Moves between items:
bl o dz
bl a gj
bl z dc
bl k rp
bl y hh
rh o cd
rh a rj
rh z qn
rh k fd
rh y pg
sn o qr
sn a hq
sn z md
sn k gh
sn y sg
gd o lb
gd a md
gd z qr
gd k dl
gd y ls
qr o qd
qr a sd
qr z cr
qr k gd
qr y gh
ql o qz
ql a zz
ql z bg
ql k mb
ql y zq
cd o dc
cd a cn
cd z gj
cd k bh
cd y fd
md o cr
md a qb
md z sd
md k sn
md y dj
sq o nf
sq a gd
sq z ns
sq k fg
sq y qd
qn o gj
qn a sb
qn z cn
qn k rh
qn y jh
zl o ql
zl a ns
zl z nf
zl k zq
zl y zj
dz o rd
dz a fs
dz z tj
dz k ft
dz y rp
lz o qn
lz a mb
lz z rj
lz k jh
lz y qz
rp o ft
rp a cd
rp z bl
rp k lg
rp y fs
nf o bg
nf a lb
nf z zz
nf k zl
nf y fg
dj o sn
dj a tj
dj z rd
dj k sg
dj y qb
cn o ht
cn a qz
cn z pg
cn k qn
cn y lz
sb o pg
sb a bg
sb z qz
sb k rj
sb y hn
dc o tj
dc a ht
dc z fs
dc k bl
dc y bh
qb o sg
qb a bl
qb z ft
qb k hq
qb y tj
zz o zb
zz a qd
zz z zj
zz k nf
zz y sq
ft o dj
ft a dc
ft z dz
ft k qb
ft y lg
fg o zl
fg a dl
fg z sq
fg k zj
fg y lb
gh o gd
gh a rd
gh z sn
gh k ls
gh y sd
mb o sb
mb a nf
mb z ql
mb k hn
mb y zb
tj o hq
tj a hh
tj z lg
tj k dz
tj y bl
pg o fd
pg a zr
pg z jh
pg k cn
pg y rj
sd o ls
sd a ft
sd z sg
sd k md
sd y rd
zr o lz
zr a zq
zr z hn
zr k qz
zr y ql
bg o zr
bg a zj
bg z zb
bg k ql
bg y zl
qz o jh
qz a zb
qz z zr
qz k sb
qz y mb
zj o zq
zj a jq
zj z fg
zj k zz
zj y ns
cr o jq
cr a sg
cr z ls
cr k qr
cr y sn
sg o gh
sg a dz
sg z dj
sg k sd
sg y hq
hn o rj
hn a zl
hn z mb
hn k zr
hn y bg
zq o mb
zq a sq
zq z zl
zq k zb
zq y zz
gj o fs
gj a pg
gj z ht
gj k cd
gj y rh
jq o sq
jq a gh
jq z dl
jq k qd
jq y qr
bh o bl
bh a qn
bh z cd
bh k hh
bh y ht
ls o dl
ls a dj
ls z gh
ls k cr
ls y md
qd o fg
qd a ls
qd z jq
qd k lb
qd y gd
lb o zj
lb a cr
lb z qd
lb k ns
lb y dl
fd o bh
fd a lz
fd z rh
fd k ht
fd y cn
dl o ns
dl a sn
dl z gd
dl k jq
dl y cr
lg o qb
lg a bh
lg z rp
lg k tj
lg y dc
ht o hh
ht a jh
ht z fd
ht k gj
ht y qn
zb o hn
zb a fg
zb z zq
zb k bg
zb y nf
hq o sd
hq a rp
hq z qb
hq k rd
hq y dz
fs o lg
fs a fd
fs z hh
fs k dc
fs y cd
jh o rh
jh a hn
jh z lz
jh k pg
jh y sb
hh o rp
hh a rh
hh z bh
hh k fs
hh y gj
ns o zz
ns a qr
ns z lb
ns k sq
ns y jq
rj o cn
rj a ql
rj z sb
rj k lz
rj y zr
rd o md
rd a lg
rd z hq
rd k dj
rd y ft

The rows follow the links: the fewer symbols apart two items are, the more alike their rows tend to be.

Item, then a row for it; each showing differs a little:
fs
[ 37 -18 -24  -7  -8  13  22  -4 -11   2  37 -23  -9  28 -40   4   3  15  21 -11  -2   3   1  28 -15  -1  32  -8  -7  48  -7  16 -21  23   5 -15 -31 -15  -8   0  10   2 -12 -11   2   0   8  12  -4 -18  15  29  -9 -30   4  -8   8  -9  -2 -12  10 -33  -3 -11  32   7  -8 -16  -9]
zq
[-34  31  17  -6  15 -19 -23  12   7 -18 -31   9  12  -7  46  -7 -26 -14 -16  11   3   4  -6 -34   9 -14 -28  -5   6 -40  19 -35  27  -2   4   6   5  21   5   2 -17  12  23  -3  -1   7  -5 -12 -24  14 -26 -17   6   9  -2  -6  -6 -12 -13  24  -8  40  -6   1 -27  -4   7   9  12]
qb
[ 13 -23  -1  21   9  19  13 -22   4  26  30  -1 -14  -9 -43   8  32  25  -4  -6   5  -5   3  29   4  25   8  16   5  24 -29  47 -20 -11 -21  -1   9  -5  -7  -4  18 -20 -18   9 -13 -15 -17  15  26 -17  34  -4   4   3   5  20  15  12  33  -7   2 -30  19   7  10  -3 -22   9  -5]
lb
[-21  -3  19   1 -14  -7 -12   2  -2   9 -46  31   4 -30  26  -1  20 -28  -9   6  -9 -12   3 -15   4   4 -16   9  -4 -46   4  -3   3 -31   5  20  44  -6   6   2   1  -5   3  17  15   1   3 -22  39  27  -7 -18   6  43  -4  13 -18  28   1 -10  -5  20   2   7 -26  -5  23   9   0]
qn
[  2  29 -16 -13  20  -5  10  15   3 -15  37 -20  -7  24   9  -3 -43  21  11 -10   9  22 -10  -1  -4 -13  -7 -15   5  34   4 -13   7  30  -1 -26 -43  12 -13   0  -3  21  15 -21 -22  12  -6  24 -32 -21   2   9  -6 -43  15  -8   7 -38   1  28  -4   5  -1  -5  17  -8 -20  -4  13]
gh
[  5 -31  20  23  -2   9 -21 -32   6  15 -22  -2  14  -9 -36   8  45   6 -24  22  -3 -24  10   6  13  21  15  20   6 -23  -9  13   0 -20 -14  27  31   4  20  -3  -9 -30 -21  21  18 -28   2 -16  -2   3  -5  -7   7  27 -23   0  12  28   9 -29  16 -14   2   7 -16  15   2   3 -16]
rh
[  1  25 -18 -11  16   0  15  18   6  -9  44 -20 -14  19   7  -4 -37  18  14 -16  11  22  -9   0  -5  -9 -10 -13   5  40   0  -6   3  28  -2 -29 -42   7 -18  -3   5  21  12 -23 -28  14  -9  26 -21 -20   8   8  -5 -40  19  -5   7 -34   5  26  -6   0   1  -4  20 -10 -21  -2  17]
ql
[-30  37   2 -16   8 -18  -6  31  -1 -16 -15  17  -3 -12  60 -10 -39 -18   2  -7   2  15  -9 -28   2 -19 -34 -12  -1 -22  13 -28  20  -1  13  -6  -2   9  -6   6  -5  25  27  -8 -10  22  -6  -3   2  12 -14 -14   1   3  16   5 -18 -15 -10  28 -17  37  -4   2 -18 -15   9   5  19]
fg
[-14   2  17  -5 -13 -14 -20   7  -4  -7 -54  19  15 -16  31  -3   7 -30 -10  13  -9 -12   6 -23   1 -10  -5   1  -8 -49  19 -25  12 -17  14  23  30  -5  15   4 -13  -2   4  12  24   2  15 -26   5  28 -26 -11   2  33 -12  -7 -16  19 -23 -12   1  24 -11   1 -22   5  31  -1  -6]
dl
[-25  -5  29  18   6  -1 -18 -13   9  17 -31  23   3 -35  10   0  30  -8 -24   9   2 -11   2 -13  15  16 -19  18  10 -42  -8  13   7 -34 -16  24  44   7  10  -1  -1 -19  -5  20   2 -13 -11 -10  27  12   1 -29  13  43  -6  17  -4  28  17  -3  -6  13  12  14 -31  -2   2  17   1]
hh
[ 34 -17 -24 -10 -10  17  30   0 -11   3  38 -20 -11  27 -30   5  -4  13  28 -17  -2   7   1  26 -20  -2  29  -7  -6  52 -11  17 -22  21   7 -17 -27 -17 -11  -1  15   6 -11 -13   0   6   7  15   4 -18  19  27  -8 -32   6  -3   3 -12   1  -7   6 -30  -3 -13  34   2  -5 -14  -8]
bh
[ 29  -8 -28 -14 -11  14  30   7 -12  -1  40 -14 -14  20 -22   3  -7  12  32 -21  -1  12   0  24 -19  -3  19  -9  -8  52 -11  16 -24  23   7 -24 -30 -20 -18   2  19   9  -5 -12  -7  11   8  18   9 -17  23  22 -12 -35  12   1  -1 -14  -1   0   2 -24   1 -10  37  -1  -8 -13   0]
gj
[ 16   8 -28 -13   2   9  29  16  -6  -1  47  -9 -20  17  -5  -1 -25  11  28 -25   3  20  -8  15 -13  -5   0 -11  -6  51 -11  14 -15  21   5 -32 -37 -10 -23   2  18  16   1 -18 -18  17  -2  24   9 -16  22  17  -7 -34  21   6  -1 -23   9  13  -5 -14   3  -6  30  -8 -13  -6   9]
tj
[ 20 -20  -6  22  13  19  10 -27   8  16  42 -20  -4  14 -54   8  21  37  -7   0  11  -3   3  26   2  23  17  12   9  34 -18  32 -11   7 -25  -3 -11   4  -1 -10   4 -19 -17   3 -13 -23 -11  18 -14 -25  23   5   2 -16  -1   2  23  -4  24  -6  10 -32  14   1  15   4 -31   2  -5]
mb
[-26  37  -1 -23   0 -18   2  33  -2 -17 -16  18  -8 -10  60 -11 -38 -24  11 -11   0  18  -8 -25  -4 -22 -32 -14  -3 -15  16 -29  13   0  16 -11  -6   1 -10   5   1  24  25 -12  -8  25   0  -1   8  13 -11  -9  -3  -2  15   3 -20 -17 -13  26 -19  36  -5  -1  -9 -15  13   2  19]

Each walk starts at a row. The symbols on each line, taken left to right, move it on to the next item.
Each answer is a row, close to the row of the item it stands for.
---
[ 14 -19  -3  23  14  18  10 -24  10  18  40 -14  -8   4 -51   5  24  34  -7  -2  11  -4   2  28   7  25  12  14  13  29 -26  41 -13   3 -25  -3  -4   5  -6  -8   8 -20 -19   2 -17 -21 -16  15  -2 -23  27  -1   4  -8   0   9  23   3  29  -6   6 -32  15   5  11   4 -30   5  -6]
o z	[ 15 -29   1  18  -1  24  13 -22   1  27  24   5 -13 -11 -42   7  38  17   3  -7   1  -7   2  31   3  25  10  17   5  18 -30  47 -24 -14 -17   2  16  -7  -6  -6  19 -21 -20   9  -8 -15 -11  12  35 -11  33  -1   3  11   1  24   9  21  32 -14   3 -31  17   6   8   0 -15   5  -7]
a a a	[ -1  27 -17 -16  17  -7   5  14   5 -23  31 -24  -1  25  10  -6 -42  18  10  -8   6  18  -9  -6  -3 -17  -5 -17   4  28   9 -22   9  33   5 -22 -45  14 -10   1  -5  20  15 -23 -15  11  -4  17 -41 -15  -7  11  -6 -44  11 -16   6 -38  -8  27  -4   8  -4  -9  17  -4 -15  -5  14]
---
[ 17 -40  12  24 -14  11  -8 -28  -3  19 -16   0   8  -7 -43   7  47   3 -12  14  -6 -27  11  18   4  19  22  19  -1 -11  -8  25 -14 -19  -7  21  28 -11  12  -5  -2 -27 -25  19  19 -24   8 -14  13   5   3   1   4  26 -22   2   6  31   6 -35  14 -25   2   3  -4  14   7   1 -21]
a z a k	[ 35 -23 -18   5   1  16  11 -16  -2   4  38 -28  -1  28 -52   6   8  27   7  -1   2  -1   4  27  -7  11  32   1   2  44  -8  16 -14  21  -7 -10 -26  -3  -2  -5   3  -9 -13  -4   1 -11   4  13 -22 -23  14  22  -5 -29  -6 -12  19  -8   4 -14  16 -34  -2  -5  27  12 -15 -12 -11]
k k	[ 24 -20  -9  19  10  15   9 -26   7  11  40 -28  -1  20 -54   8  14  37  -2   1  10  -5   3  25   1  17  22   8   9  37 -16  23 -10  16 -18  -5 -18   6  -1  -8   2 -15 -17  -1  -9 -20  -5  15 -23 -28  17  11   0 -21  -7  -1  25  -5  18  -9  10 -34   9   1  17  11 -27  -1  -4]
---
[  3  26 -17 -16  12 -13   3  17  -2 -25  22 -26   3  30  14  -6 -44  13  10  -8   4  14  -7 -10  -2 -20   0 -17   3  25  15 -28  12  31   9 -20 -45  11  -7   1 -12  24  16 -21  -9   9   3  13 -43 -11 -15  13  -7 -38   7 -21   6 -37 -16  20  -1   9 -10  -8  15  -3  -8  -8   8]
a k a	[-34  37  12  -7  13 -20 -18  17   7 -17 -24  10   9 -12  52 -10 -30 -13 -13   6   3   8  -4 -34   8 -14 -34 -10   6 -34  17 -34  27  -4   5   1   2  20   2   5 -12  14  23  -4  -5  11  -7  -7 -16  15 -24 -18   4   5   7  -2  -8 -14 -10  27 -12  40  -1   4 -24 -10   4  11  17]
y a z z	[-26  -4  23  12   1  -3 -14  -7   6  15 -36  31   0 -37  17   1  25 -17 -20   7  -3 -12   1 -12  13  12 -24  13   2 -43 -10   7   4 -36  -9  20  43   2   6  -2   3 -13  -1  19   3  -7 -10 -14  35  19   1 -28  10  44  -5  20 -10  30  10  -4  -8  14   9  12 -29  -5   7  15   0]
---
[-19 -13  27  26  11   1 -23 -26  12  17 -27  14  12 -25 -10   4  32   5 -35  19   1 -17   7  -7  17  25 -11  20  11 -40  -8  10   8 -27 -21  26  39  14  17  -5  -7 -24  -9  24   1 -23 -10 -10   4   5  -2 -25  11  37 -13  10   8  26  16  -9  -1   6  11  14 -31   4  -6  18  -5]
y k k z	[ -4 -26  25  30   2   4 -22 -30  12  11 -23  -1  13 -14 -29   6  42   9 -30  24   1 -22  11   0  16  22   7  20   7 -29  -4  16   5 -21 -18  27  37  11  20  -8 -13 -30 -16  21  15 -30  -3 -15  -6   5  -5 -13  12  30 -20   3  12  28  10 -19   9  -6   3  11 -22  12   0   8 -12]
z k y k	[ 14 -36  16  24  -9  10 -14 -32   3  15 -19   0  13  -9 -41   8  47   5 -19  20  -3 -24  10  12   7  21  20  16   2 -17  -5  18  -3 -19 -12  25  28  -4  20  -8  -8 -29 -26  21  19 -26   5 -14   5   3  -2  -4   7  28 -21   0  10  32   5 -32  16 -19  -1   3 -10  15   5   3 -21]
---
[ 19 -40   5  17 -13  20   5 -24  -7  25  -3   7  -2  -9 -41   8  48   2   1   4  -7 -15   4  23   0  23  24  15  -4   3 -16  36 -23 -18  -9  14  26 -17   6  -5  10 -26 -27  17  13 -14   3  -5  33   1  17   0   2  26 -11  12   4  33  13 -34  10 -29   6   3   6   5   6  -1 -17]
a o y	[ 15 -21  -1  23  13  22  10 -26   8  22  37  -8 -12  -3 -46   7  28  29  -6  -7   6  -3   2  27   4  28   7  15  10  29 -30  43 -17  -4 -26  -2   2   2  -5  -7  12 -22 -18   7 -15 -18 -17  20  11 -22  33  -3   5  -4   4  19  18   7  33  -4   4 -30  17   5   9   2 -28   6  -3]
z o o z	[ 20 -41   7  18 -15  15   1 -23  -5  21 -10   7   4 -10 -42  12  47   0  -6  11  -6 -23  11  21  -2  19  25  15  -5  -4 -13  29 -18 -18  -6  17  30 -15  10  -3   7 -25 -26  18  17 -18   9 -10  23   3  10   2   2  23 -13   7   5  34   7 -36  13 -29   4   4   2  13   7  -3 -20]
---
[  5  24 -18 -22   4 -10   0  19  -4 -27  16 -23   5  28  18  -5 -41   3  11  -4   1  15  -4 -12  -6 -23   5 -18  -1  21  20 -33  13  31  13 -19 -42   7  -5   3 -10  25  16 -22  -4  14   8   7 -41  -5 -17  19  -8 -39   6 -23   0 -33 -20  18   2  10 -14 -12  12  -1  -2  -9   6]
y y k o	[  6  23 -17 -24   0 -11   3  23  -7 -27   7 -19   4  26  24  -6 -42  -6  15  -4  -2  14  -4 -11 -10 -26   7 -22  -4  14  24 -36   9  29  21 -17 -38   1  -5   8  -9  26  17 -20   1  17  16   0 -33   0 -20  17 -10 -35   4 -22  -4 -29 -29  14  -1  13 -17 -11  14  -1   7 -14   5]
a o y	[-19  33  -7 -29  -4 -17   4  36  -9 -18 -14  14 -10  -5  55 -10 -41 -24  17 -12  -3  18  -9 -22  -9 -25 -25 -18  -8  -8  15 -30   7   3  21 -13  -9  -2 -11   7   3  29  24 -10  -2  31   2  -1  12  16 -11  -4  -6  -5  19   3 -22 -17 -18  26 -15  31 -10  -6  -2 -12  16  -3  13]
---
[-22  -6  30  23   8  -1 -20 -20  13  15 -28  18   6 -31  -3   1  32   1 -30  13   5 -16   2  -8  18  21 -15  22   8 -42  -7  12   9 -32 -16  25  43  11  12  -4  -6 -23  -4  22   0 -18 -15 -11  14  12   0 -26  12  39  -9  15   3  26  16  -5  -4  10  12  13 -31   2  -4  18  -2]
z o a k	[-11 -18  27  30  10   3 -25 -30  14  15 -25   8  12 -20 -20   7  37   7 -36  21   2 -21   4  -4  19  25  -2  18   9 -33  -6  11  10 -23 -18  28  35  13  17  -6  -8 -28 -12  22   5 -29  -5 -12  -3   4  -6 -21  11  33 -18   6  12  26  14 -15   4  -3   9  10 -27   9  -5  11  -8]
o a a	[ 16 -30   1  17  -9  21  12 -19  -3  27  15  10 -11 -12 -41   7  40  11   2  -3  -1  -9   5  27   1  24  13  15  -2  16 -28  48 -25 -16 -14   8  21 -17  -3  -6  19 -21 -22  14  -2 -13  -5   4  39  -9  29  -1   1  14   2  22   5  24  23 -22   4 -31  16   3   9   1  -7   3 -10]
